[[-36 -19 -44 -39   7 -15 -35  -6 -38  -9  13]
 [-20   1 -23 -19   7   4 -20  -3 -18 -13  -4]
 [  2  29   1   6  25  31  -3   1   5   5 -21]
 [ 35  22  43  38  -7  18  34   6  38   6 -16]
 [ 12  49  16  19  25  49   6   3  19  -5 -38]
 [ -2 -42  -5  -8 -17 -42   2  -2  -9  19  36]]
->
[[ 12  49  16  19  25  49   6   3  19  -5 -38]
 [  2  29   1   6  25  31  -3   1   5   5 -21]
 [ 35  22  43  38  -7  18  34   6  38   6 -16]
 [-20   1 -23 -19   7   4 -20  -3 -18 -13  -4]
 [-36 -19 -44 -39   7 -15 -35  -6 -38  -9  13]
 [ -2 -42  -5  -8 -17 -42   2  -2  -9  19  36]]

[[ -3  -8   1  -6  -5  -3   0   0   1   0]
 [-12 -10   1 -10 -14 -13  -1 -25 -14  -7]
 [ 10  10  -2   9   7   7   0   6   5   2]
 [ 36  42   0  37  43  39   1  51  28  15]
 [ -1   0   1   0   1   0   0  -2  -2  -1]]
->
[[ 36  42   0  37  43  39   1  51  28  15]
 [ 10  10  -2   9   7   7   0   6   5   2]
 [ -1   0   1   0   1   0   0  -2  -2  -1]
 [ -3  -8   1  -6  -5  -3   0   0   1   0]
 [-12 -10   1 -10 -14 -13  -1 -25 -14  -7]]

[[  1   2  -2  -3   6  -5   6   5]
 [-27   5 -25 -33 -16   1   9  14]
 [ 20  32   0   6  47 -23  53  44]
 [ -2  -1  -2  -2  -2  -1  -1  -1]
 [  3 -11   4  -2   4  -6  -8 -10]
 [ -2  -7   1  -2  -5   1  -8  -7]
 [  4   8  -2  -1  13  -8  15  12]
 [  0   0   0   0  -1   0  -1  -1]]
->
[[ 20  32   0   6  47 -23  53  44]
 [  4   8  -2  -1  13  -8  15  12]
 [-27   5 -25 -33 -16   1   9  14]
 [  1   2  -2  -3   6  -5   6   5]
 [  0   0   0   0  -1   0  -1  -1]
 [ -2  -1  -2  -2  -2  -1  -1  -1]
 [ -2  -7   1  -2  -5   1  -8  -7]
 [  3 -11   4  -2   4  -6  -8 -10]]

[[-23 -10 -16  -4  16 -25 -23]
 [-49  -1   3 -21  24 -51 -45]
 [ 40   0  13 -14 -29  42  37]
 [ -3  -2 -23  38   0  -4  -4]
 [ 29   2  20 -28 -25  30  26]
 [-29  -3 -25  33  16 -31 -28]]
->
[[ 29   2  20 -28 -25  30  26]
 [ 40   0  13 -14 -29  42  37]
 [-49  -1   3 -21  24 -51 -45]
 [ -3  -2 -23  38   0  -4  -4]
 [-29  -3 -25  33  16 -31 -28]
 [-23 -10 -16  -4  16 -25 -23]]

[[-51  27]
 [-50  29]]
->
[[-50  29]
 [-51  27]]

[[  4  24  28 -30  32 -14  -6  -9  31]
 [ 33  25  33  14   5  40  19 -23 -12]
 [ 19 -11   8 -26   0 -15 -10  19   4]
 [-60  51  20  24  44  -3   0 -53  37]
 [  0  12  11 -13  10  -8   5  -2  11]
 [ 11  -1   8 -25   8  -8  -6  11   8]
 [ 20 -15  -7  -4 -17   9   4  15 -17]
 [-24  34  21  37  16  13  11 -42   6]]
->
[[-60  51  20  24  44  -3   0 -53  37]
 [-24  34  21  37  16  13  11 -42   6]
 [ 33  25  33  14   5  40  19 -23 -12]
 [  4  24  28 -30  32 -14  -6  -9  31]
 [  0  12  11 -13  10  -8   5  -2  11]
 [ 11  -1   8 -25   8  -8  -6  11   8]
 [ 19 -11   8 -26   0 -15 -10  19   4]
 [ 20 -15  -7  -4 -17   9   4  15 -17]]

[[ 53  -9  30  10   9  13  57  18 -29   1  41  16   2   8]
 [ -5  -5  28  13  35  21  -8  15 -12  11 -61  17 -40  -1]
 [-46  -2  26 -35 -36  -9 -30  -7 -13  20 -57 -13  20   3]
 [-21  -7  24  35  15  15   6 -13   7  10 -35  61 -15  -3]]
->
[[-46  -2  26 -35 -36  -9 -30  -7 -13  20 -57 -13  20   3]
 [ -5  -5  28  13  35  21  -8  15 -12  11 -61  17 -40  -1]
 [-21  -7  24  35  15  15   6 -13   7  10 -35  61 -15  -3]
 [ 53  -9  30  10   9  13  57  18 -29   1  41  16   2   8]]

[[-33 -61   4 -25 -41 -18  17   6  33]
 [ 35  51  -5   4  57  21 -22 -10 -50]
 [-11 -15   2  -2 -20  -8   7   3  16]
 [  8  30   0  18   9   1  -5  -2  -8]
 [ -8 -12   1  -4  -9  -5   4   1   9]
 [  1   2  -1   2   3   0  -2   1  -1]
 [-17 -24   3  -2 -30 -11  11   4  26]]
->
[[ 35  51  -5   4  57  21 -22 -10 -50]
 [  8  30   0  18   9   1  -5  -2  -8]
 [  1   2  -1   2   3   0  -2   1  -1]
 [ -8 -12   1  -4  -9  -5   4   1   9]
 [-11 -15   2  -2 -20  -8   7   3  16]
 [-17 -24   3  -2 -30 -11  11   4  26]
 [-33 -61   4 -25 -41 -18  17   6  33]]
